Below are the code and all the weights of a small trained network. Each question names an input and a class and asks about switching units off, where a switched-off unit gives its printed mean instead of its output.

import numpy as np


def w(rows, s, z=0):
    codes = np.array(rows[::2]) - 128.0
    scale = np.full(codes.shape[1], s)
    scale[-1] = z or s
    return codes * scale


def f(y):
    return y / 2 * (1 + np.tanh(0.7978845608 * (y + 0.044715 * y**3)))


def log_softmax(a):
    a = a - a.max(-1, keepdims=True)
    return a - np.log(np.exp(a).sum(-1, keepdims=True))


def net(x, mask):
    res = np.array(x, float).reshape(1, 7) / 4 @ E
    y = f(res @ A[0][:, :-1].T + A[0][:, -1])
    res = res + np.where(mask, y, B[0][:, -1]) @ B[0][:, :-1]
    return log_softmax(res[-1] @ U[:, :-1].T + U[:, -1])


A, B = {}, {}
E = w([
[247,189,55,48,234,207,2,34,189],'x0',
[127,136,127,131,131,123,131,126,129],'x1',
[126,133,128,127,126,130,127,126,130],'x2',
[121,129,134,126,130,128,120,131,124],'x3',
[186,46,221,205,16,33,28,10,236],'x4',
[241,245,237,236,114,230,201,166,240],'x5',
[129,131,129,127,127,126,128,128,123],'x6',
],0.0055)
A[0] = w([
[176,247,195,207,144,223,227,237,170,175],'neuron 0',
[225,242,229,241,111,228,244,215,215,236],'neuron 1',
[100,2,96,88,66,24,24,30,141,158],'neuron 2',
[223,127,238,239,27,79,65,27,249,165],'neuron 3',
[254,221,190,171,143,209,13,12,222,99],'neuron 4',
[161,248,80,100,213,228,204,232,88,199],'neuron 5',
[16,63,179,193,29,77,248,213,64,253],'neuron 6',
[224,147,247,235,33,115,143,77,246,132],'neuron 7',
[15,75,70,79,120,84,228,239,26,250],'neuron 8',
[209,177,30,24,246,197,19,58,111,185],'neuron 9',
[254,223,133,111,193,226,6,21,237,163],'neuron 10',
[187,98,57,44,209,124,16,23,137,229],'neuron 11',
[27,114,9,19,224,138,154,219,10,243],'neuron 12',
[87,9,191,190,24,19,43,30,182,206],'neuron 13',
],0.0049,0.0047)
B[0] = w([
[228,241,208,120,192,183,229,180,241,213],'neuron 0',
[182,218,226,213,172,229,230,173,253,249],'neuron 1',
[194,103,205,27,16,7,107,20,10,216],'neuron 2',
[56,10,116,226,85,138,104,26,200,234],'neuron 3',
[131,28,11,202,219,37,23,130,240,202],'neuron 4',
[207,229,117,41,241,196,141,231,187,216],'neuron 5',
[19,136,218,250,97,19,246,149,179,229],'neuron 6',
[35,22,147,240,101,186,162,50,220,211],'neuron 7',
[9,61,59,233,216,16,185,242,172,228],'neuron 8',
[203,131,36,13,125,237,17,143,53,226],'neuron 9',
[186,53,3,153,235,68,9,108,249,220],'neuron 10',
[184,51,36,32,85,101,16,140,22,221],'neuron 11',
[13,51,13,159,232,166,51,233,147,246],'neuron 12',
[112,129,237,136,18,41,160,5,45,240],'neuron 13',
],0.0049,0.011)
U = w([
[34,22,22,232,228,42,95,161,227,252],'0',
[80,96,36,11,166,234,40,203,13,111],'1',
[126,248,242,154,155,146,248,240,151,80],'2',
[253,245,111,34,213,220,96,148,196,68],'3',
[49,115,235,108,21,10,183,45,8,163],'4',
[241,71,109,28,36,56,40,29,41,58],'5',
[58,117,241,216,34,220,205,32,188,60],'6',
],0.0049,0.004)

Each question gives the input, the list of numbers given to net, and the class t.
The units are the neurons (one row each of A and B). Each row of codes is followed by its name. A weight is (code - 128) times the scale printed after its matrix; where a second scale follows, it is the last column's (A, B and U).
mask holds one flag per neuron, in row order. A switched-off neuron (its flag False) gives its mean, the last column of its row in B, instead of its output. The means were averaged over made-up inputs and are rounded, as every weight is.
A unit's drop is (log p(t) with every unit on - log p(t) with that unit switched off) / (log p(t) with every unit on - log p(t) with every unit switched off).
The circuit of an input: a set's keep is (log p(t) with only the set's units on - log p(t) with every unit switched off) / (log p(t) with every unit on - log p(t) with every unit switched off). Starting from the 12 units with the biggest drops (on a tie, the unit counted first), units are removed one at a time, each time the one whose removal leaves the highest keep (on an exact tie, the one counted first), for as long as the keep stays at least 0.8.
circuit, biggest first: the units of the circuit, biggest drop first
k most important neurons: the k neurons with the biggest drops, biggest first
drop when u is switched off: that unit's drop, to one decimal
input [7,4,4,-6,-5,1,-7], class 3: circuit, biggest first	neuron 5
input [3,-2,2,0,-1,0,3], class 1: 2 most important neurons	neuron 1; neuron 0
input [3,-6,-3,-1,5,0,-2], class 5: 2 most important neurons	neuron 8; neuron 12
input [-6,8,-6,8,-6,1,0], class 2: 2 most important neurons	neuron 10; neuron 4
input [5,-2,4,-8,0,8,3], class 3: 3 most important neurons	neuron 0; neuron 1; neuron 8
input [4,8,-1,6,5,0,-7], class 5: 2 most important neurons	neuron 8; neuron 12
input [-5,0,-3,-1,2,8,-6], class 6: 2 most important neurons	neuron 7; neuron 3
input [0,0,-4,-3,5,1,-1], class 6: drop when neuron 12 is switched off	0.2
input [7,4,-7,-5,2,0,-4], class 5: drop when neuron 8 is switched off	0.3
input [4,-7,-5,-6,-7,5,2], class 3: drop when neuron 8 is switched off	0.0
input [5,7,3,2,0,-8,-6], class 1: drop when neuron 9 is switched off	0.1
